Below are the code and all the weights of a small trained network. Each question names an input and a target symbol and asks about switching units off, where a switched-off unit gives its printed mean instead of its output.

import numpy as np


def w(rows, s, z=0):
    codes = np.array(rows[::2]) - 128.0
    scale = np.full(codes.shape[1], s)
    scale[-1] = z or s
    return codes * scale


def norm(h):
    return h / np.sqrt((h * h).mean(-1, keepdims=True) + 1e-5)


def f(y):
    return np.maximum(y, 0)


def softmax(a):
    e = np.exp(a - a.max(-1, keepdims=True))
    return e / e.sum(-1, keepdims=True)


def log_softmax(a):
    a = a - a.max(-1, keepdims=True)
    return a - np.log(np.exp(a).sum(-1, keepdims=True))


def net(x, mask):
    ids = ['αγδζθμξπψω'.index(c) for c in x.split()]
    T = len(ids)
    res = E[ids] + P[:T]
    u = 0
    for l in range(2):
        r = norm(res)
        for j in range(3):
            rows = slice(2 * j, 2 * j + 2)
            q, k, v = (r @ M[l][rows].T for M in (Q, K, V))
            z = softmax(np.where(np.tri(T) > 0, q @ k.T / 2**0.5, -1e9)) @ v
            o = O[l][rows]
            res = res + np.where(mask[u + j], z, o[:, -1]) @ o[:, :-1]
        u += 3
        y = f(norm(res) @ A[l][:, :-1].T + A[l][:, -1])
        res = res + np.where(mask[u : u + 8], y, B[l][:, -1]) @ B[l][:, :-1]
        u += 8
    return log_softmax(norm(res)[-1] @ U[:, :-1].T + U[:, -1])


Q, K, V, O, A, B = {}, {}, {}, {}, {}, {}
E = w([
[109,205,161,168,120,97,130,94],'α',
[26,129,112,144,114,55,129,171],'γ',
[138,129,67,78,201,129,94,36],'δ',
[73,118,106,165,104,70,156,196],'ζ',
[64,138,130,79,174,44,128,129],'θ',
[8,108,73,128,190,140,205,119],'μ',
[17,54,101,34,208,129,96,145],'ξ',
[132,79,125,62,209,65,69,165],'π',
[206,161,108,105,158,60,204,165],'ψ',
[163,79,159,211,166,87,99,141],'ω',
],0.017)
P = w([
[110,174,6,216,192,95,76,97],'0',
[110,167,46,182,181,111,98,110],'1',
[101,160,70,177,174,104,109,116],'2',
[98,155,91,167,166,102,118,120],'3',
[95,152,109,160,156,98,126,125],'4',
[96,145,125,153,152,101,133,129],'5',
[99,141,141,146,145,105,141,131],'6',
[99,135,152,139,138,107,146,138],'7',
[102,137,166,127,131,110,152,144],'8',
[101,139,182,115,125,114,154,156],'9',
[101,135,194,104,122,116,162,156],'10',
[94,125,211,99,125,117,176,156],'11',
],0.014)
Q[0] = w([
[146,68,197,107,170,116,185,121],'L0H0',
[149,143,117,113,52,184,105,127],'L0H0',
[42,169,196,125,83,82,88,79],'L0H1',
[124,111,120,140,9,150,122,106],'L0H1',
[185,110,77,153,115,147,85,114],'L0H2',
[166,93,136,141,71,215,146,98],'L0H2',
],0.013)
K[0] = w([
[148,57,162,99,100,123,185,147],'L0H0',
[145,98,48,154,166,86,97,111],'L0H0',
[111,100,193,91,101,97,175,145],'L0H1',
[96,93,130,113,78,186,65,119],'L0H1',
[123,143,60,172,122,111,113,88],'L0H2',
[123,170,10,126,122,141,98,112],'L0H2',
],0.012)
V[0] = w([
[194,187,163,110,149,119,187,156],'L0H0',
[58,163,208,69,72,100,198,70],'L0H0',
[236,173,65,165,122,163,192,181],'L0H1',
[81,22,34,152,83,133,82,154],'L0H1',
[81,255,70,67,143,112,190,130],'L0H2',
[167,113,111,47,192,104,144,148],'L0H2',
],0.0068)
O[0] = w([
[137,119,44,127,75,147,143,212,160],'L0H0',
[133,244,25,105,71,194,67,212,211],'L0H0',
[159,59,84,232,56,194,114,234,123],'L0H1',
[107,117,252,80,82,96,201,129,1],'L0H1',
[111,151,38,50,1,69,107,62,216],'L0H2',
[170,60,143,162,100,69,16,124,107],'L0H2',
],0.0063,0.0027)
A[0] = w([
[148,81,35,167,77,128,103,142,2],'L0N0',
[195,44,119,161,7,195,163,173,25],'L0N1',
[186,79,191,211,142,157,103,108,104],'L0N2',
[222,139,104,106,168,223,71,25,161],'L0N3',
[145,67,110,94,86,92,156,125,142],'L0N4',
[141,254,119,167,93,143,168,90,115],'L0N5',
[109,146,95,183,73,181,163,148,77],'L0N6',
[109,91,163,155,22,107,195,176,68],'L0N7',
],0.0088,0.0048)
B[0] = w([
[93,109,157,97,143,68,157,137,160],'L0N0',
[110,129,108,255,135,56,147,173,137],'L0N1',
[91,210,68,118,94,128,129,158,174],'L0N2',
[120,72,89,193,105,116,148,211,143],'L0N3',
[136,121,67,123,90,102,121,104,148],'L0N4',
[102,59,111,204,92,138,74,127,255],'L0N5',
[115,119,85,166,151,130,147,152,158],'L0N6',
[139,61,121,161,161,136,82,147,153],'L0N7',
],0.011,0.0074)
Q[1] = w([
[116,152,122,160,184,2,125,220],'L1H0',
[177,155,133,68,172,110,182,120],'L1H0',
[163,146,120,73,227,113,166,148],'L1H1',
[229,101,155,94,120,213,88,69],'L1H1',
[31,41,121,112,56,160,75,71],'L1H2',
[172,63,149,57,146,164,113,107],'L1H2',
],0.013)
K[1] = w([
[194,145,118,81,151,62,236,182],'L1H0',
[109,98,186,135,160,113,182,37],'L1H0',
[200,80,182,128,219,91,175,96],'L1H1',
[185,108,74,128,159,89,46,38],'L1H1',
[111,185,52,74,74,85,118,173],'L1H2',
[152,131,146,137,118,4,152,51],'L1H2',
],0.012)
V[1] = w([
[155,215,223,175,49,147,132,108],'L1H0',
[239,173,99,86,44,117,153,195],'L1H0',
[150,186,152,163,125,210,68,124],'L1H1',
[107,84,79,66,183,119,122,158],'L1H1',
[186,255,137,183,132,86,142,157],'L1H2',
[91,185,54,105,212,155,235,135],'L1H2',
],0.0078)
O[1] = w([
[32,146,64,169,146,93,144,136,2],'L1H0',
[103,45,151,156,161,33,156,22,71],'L1H0',
[149,137,102,115,197,131,126,168,88],'L1H1',
[87,171,119,161,61,154,138,156,122],'L1H1',
[187,184,158,178,127,53,158,101,169],'L1H2',
[121,99,175,173,112,183,137,1,164],'L1H2',
],0.0093,0.007)
A[1] = w([
[158,200,143,156,165,194,165,149,99],'L1N0',
[82,137,105,180,100,118,177,130,110],'L1N1',
[123,118,128,210,87,162,106,105,179],'L1N2',
[142,80,136,177,252,120,137,79,103],'L1N3',
[50,153,88,151,111,182,206,87,72],'L1N4',
[131,78,152,135,123,149,183,183,197],'L1N5',
[201,153,109,167,128,57,177,94,63],'L1N6',
[91,112,203,106,113,80,98,122,1],'L1N7',
],0.011,0.0081)
B[1] = w([
[114,41,77,84,51,97,93,59,165],'L1N0',
[143,113,175,90,96,151,112,187,180],'L1N1',
[146,114,148,45,172,121,205,152,246],'L1N2',
[127,189,182,122,189,129,183,128,161],'L1N3',
[197,110,155,254,112,108,79,107,147],'L1N4',
[174,176,113,98,193,187,100,174,165],'L1N5',
[40,118,160,132,176,202,102,164,163],'L1N6',
[222,135,124,146,140,228,75,153,133],'L1N7',
],0.0099,0.012)
U = w([
[113,167,51,166,118,149,105,179,183],'α',
[89,160,206,160,41,108,114,147,27],'γ',
[211,109,47,67,133,171,197,66,160],'δ',
[173,113,165,55,56,144,208,184,2],'ζ',
[132,177,94,60,120,70,148,57,182],'θ',
[154,88,130,181,83,196,129,74,164],'μ',
[17,63,112,89,167,206,71,112,56],'ξ',
[245,88,163,120,138,107,31,117,52],'π',
[99,23,114,151,152,51,141,87,165],'ψ',
[105,160,181,144,208,143,152,122,200],'ω',
],0.011,0.0048)

Each question gives the input, a string of symbols that net reads in full, and the target symbol t.
The units are the heads (2 rows each of Q, K, V and O) and the neurons (one row each of A and B). Each row of codes is followed by its name. A weight is (code - 128) times the scale printed after its matrix; where a second scale follows, it is the last column's (O, A, B and U).
mask holds one flag per unit, layer by layer, with each layer's heads first. A switched-off unit (its flag False) gives its mean, the last column of its rows in O or B, instead of its output. The means were averaged over made-up inputs and are rounded, as every weight is.
A unit's drop is (log p(t) with every unit on - log p(t) with that unit switched off) / (log p(t) with every unit on - log p(t) with every unit switched off).
The circuit of an input: a set's keep is (log p(t) with only the set's units on - log p(t) with every unit switched off) / (log p(t) with every unit on - log p(t) with every unit switched off). Starting from the 12 units with the biggest drops (on a tie, the unit counted first), units are removed one at a time, each time the one whose removal leaves the highest keep (on an exact tie, the one counted first), for as long as the keep stays at least 0.8.
circuit, biggest first: the units of the circuit, biggest drop first
unit that matters most: the unit with the biggest drop
k most important neurons: the k neurons with the biggest drops, biggest first
top k neurons in layer l: the k neurons of layer l with the biggest drops, biggest first
heads that matter: for each layer, one digit per head in row order, 1 if its drop is at least 0.15 and else 0, layers parted by /
input α α ζ θ α α α α α θ α, target θ: unit that matters most	L0H1
input α ω ζ π α ζ γ μ, target μ: heads that matter	000 / 000
input ζ α α ψ α δ α α ζ α, target ζ: 3 most important neurons	L0N5, L1N2, L0N7
input π ψ α, target ψ: heads that matter	001 / 100
input α μ ψ ω ζ ψ μ, target ψ: heads that matter	001 / 100
input ξ α α α α ζ, target ζ: circuit, biggest first	L1N2, L1N1
input ω ζ α π μ ψ δ, target ψ: circuit, biggest first	L1H0, L0N3
input α ζ ω ω ζ ξ π ω ψ π, target ω: circuit, biggest first	L0H2, L1H0, L1N3
input α ξ ξ α α, target α: heads that matter	101 / 100
input α π ω α ζ ω α α ψ α θ, target ψ: heads that matter	010 / 100
input ψ α μ ζ ω ω δ, target ω: circuit, biggest first	L0H2, L1N3
input π ω α ω α μ α γ ω, target α: heads that matter	001 / 100
input π α π α, target π: circuit, biggest first	L1H0, L1H1
input α ω π ψ ξ, target ψ: heads that matter	011 / 100
input α α α α ψ, target ψ: circuit, biggest first	L1H0, L0H2
input μ α α α α, target α: unit that matters most	L0N5
input ξ γ α α ζ α, target ζ: 4 most important neurons	L1N2, L0N5, L0N7, L0N2
input α ω ξ α θ α π α ω, target ξ: heads that matter	011 / 001
input θ ω α ψ α μ ω α α ψ ω μ, target ω: circuit, biggest first	L0H2, L1N3
input ψ α α ζ ζ α ξ π α ξ ζ ζ, target ξ: circuit, biggest first	L1H2
input γ α δ ω α ω α, target ω: heads that matter	001 / 011
input α δ α, target δ: 3 most important neurons	L0N3, L1N2, L1N6
input ψ ψ α α ω ζ α μ α, target μ: circuit, biggest first	L1H2, L0N5
input α θ γ, target γ: heads that matter	000 / 010
input α α α α γ γ γ π ω γ ω, target γ: 4 most important neurons	L0N2, L1N0, L0N5, L1N2
input ξ ζ ψ ω γ ξ, target ω: top 2 neurons in layer 1	L1N3, L1N0
